Below are the code and all the weights of a small trained network. Each question names an input and a target symbol and asks about switching units off, where a switched-off unit gives its printed mean instead of its output.

import numpy as np


def w(rows, s, z=0):
    codes = np.array(rows[::2]) - 128.0
    scale = np.full(codes.shape[1], s)
    scale[-1] = z or s
    return codes * scale


def norm(h):
    return h / np.sqrt((h * h).mean(-1, keepdims=True) + 1e-5)


def f(y):
    return np.maximum(y, 0)


def softmax(a):
    e = np.exp(a - a.max(-1, keepdims=True))
    return e / e.sum(-1, keepdims=True)


def log_softmax(a):
    a = a - a.max(-1, keepdims=True)
    return a - np.log(np.exp(a).sum(-1, keepdims=True))


def net(x, mask):
    ids = ['ΛΞΦΩγεμσ'.index(c) for c in x.split()]
    T = len(ids)
    res = E[ids] + P[:T]
    q, k, v = (norm(res) @ M[0].T for M in (Q, K, V))
    z = softmax(np.where(np.tri(T) > 0, q @ k.T / 2**0.5, -1e9)) @ v
    res = res + np.where(mask[0], z, O[0][:, -1]) @ O[0][:, :-1]
    y = f(norm(res) @ A[0][:, :-1].T + A[0][:, -1])
    res = res + np.where(mask[1:17], y, B[0][:, -1]) @ B[0][:, :-1]
    return log_softmax(norm(res)[-1] @ U[:, :-1].T + U[:, -1])


Q, K, V, O, A, B = {}, {}, {}, {}, {}, {}
E = w([
[112,107,140],'Λ',
[106,134,159],'Ξ',
[110,126,146],'Φ',
[107,134,158],'Ω',
[103,126,160],'γ',
[249,70,177],'ε',
[180,117,74],'μ',
[99,109,142],'σ',
],0.02)
P = w([
[141,137,102],'0',
[83,213,212],'1',
[85,212,213],'2',
[90,218,213],'3',
[47,137,208],'4',
[56,131,189],'5',
[75,135,170],'6',
[82,139,157],'7',
[93,132,154],'8',
[90,111,147],'9',
[93,97,128],'10',
[82,2,117],'11',
],0.0085)
Q[0] = w([
[98,254,96],'h0',
[130,150,178],'h0',
],0.0082)
K[0] = w([
[18,2,86],'h0',
[137,84,51],'h0',
],0.0057)
V[0] = w([
[60,237,112],'h0',
[45,154,6],'h0',
],0.013)
O[0] = w([
[115,96,4,199],'h0',
[75,212,35,3],'h0',
],0.02,0.0055)
A[0] = w([
[134,101,174,254],'n0',
[141,92,121,215],'n1',
[225,135,103,173],'n2',
[83,69,179,121],'n3',
[245,97,227,214],'n4',
[248,105,218,198],'n5',
[173,109,175,171],'n6',
[104,93,171,13],'n7',
[34,165,127,139],'n8',
[185,152,113,211],'n9',
[191,88,167,114],'n10',
[71,87,108,126],'n11',
[99,92,178,9],'n12',
[17,116,162,61],'n13',
[164,73,105,64],'n14',
[209,86,209,198],'n15',
],0.014,0.0056)
B[0] = w([
[101,91,222,224],'n0',
[214,116,154,199],'n1',
[128,133,236,155],'n2',
[219,138,152,209],'n3',
[62,96,138,254],'n4',
[49,59,114,240],'n5',
[21,127,110,190],'n6',
[99,101,2,149],'n7',
[168,148,65,148],'n8',
[121,144,206,147],'n9',
[71,84,76,188],'n10',
[187,164,162,174],'n11',
[112,94,24,153],'n12',
[143,160,203,158],'n13',
[134,179,204,161],'n14',
[45,69,94,240],'n15',
],0.0097,0.013)
U = w([
[39,144,220,142],'Λ',
[215,64,101,29],'Ξ',
[183,98,10,255],'Φ',
[216,62,98,50],'Ω',
[137,74,178,61],'γ',
[49,84,88,80],'ε',
[108,244,223,163],'μ',
[135,214,85,240],'σ',
],0.012,0.0074)

Each question gives the input, a string of symbols that net reads in full, and the target symbol t.
The units are the heads (2 rows each of Q, K, V and O) and the neurons (one row each of A and B). Each row of codes is followed by its name. A weight is (code - 128) times the scale printed after its matrix; where a second scale follows, it is the last column's (O, A, B and U).
mask holds one flag per unit, heads first, then neurons. A switched-off unit (its flag False) gives its mean, the last column of its rows in O or B, instead of its output. The means were averaged over made-up inputs and are rounded, as every weight is.
A unit's drop is (log p(t) with every unit on - log p(t) with that unit switched off) / (log p(t) with every unit on - log p(t) with every unit switched off).
The circuit of an input: a set's keep is (log p(t) with only the set's units on - log p(t) with every unit switched off) / (log p(t) with every unit on - log p(t) with every unit switched off). Starting from the 12 units with the biggest drops (on a tie, the unit counted first), units are removed one at a time, each time the one whose removal leaves the highest keep (on an exact tie, the one counted first), for as long as the keep stays at least 0.8.
circuit, biggest first: the units of the circuit, biggest drop first
top k neurons: the k neurons with the biggest drops, biggest first
drop when u is switched off: that unit's drop, to one decimal
input μ Φ Λ, target μ: circuit, biggest first	h0, n13, n5, n15
input Φ γ μ Λ, target Φ: circuit, biggest first	h0, n0, n4
input μ Ω Φ Ξ, target μ: top 2 neurons	n13, n1
input σ Φ γ σ, target σ: top neuron	n5
input Φ γ μ, target Φ: top 3 neurons	n0, n3, n13
input σ γ Ω Λ, target σ: top 2 neurons	n5, n15
input μ Φ Ω Ω, target μ: top 2 neurons	n13, n1
input σ μ Ξ Φ, target σ: top 2 neurons	n8, n0
input Φ Ω Φ σ, target Φ: drop when n0 is switched off	0.2
input Φ Λ μ, target Φ: drop when h0 is switched off	1.7
input Φ σ γ, target Φ: drop when h0 is switched off	0.7
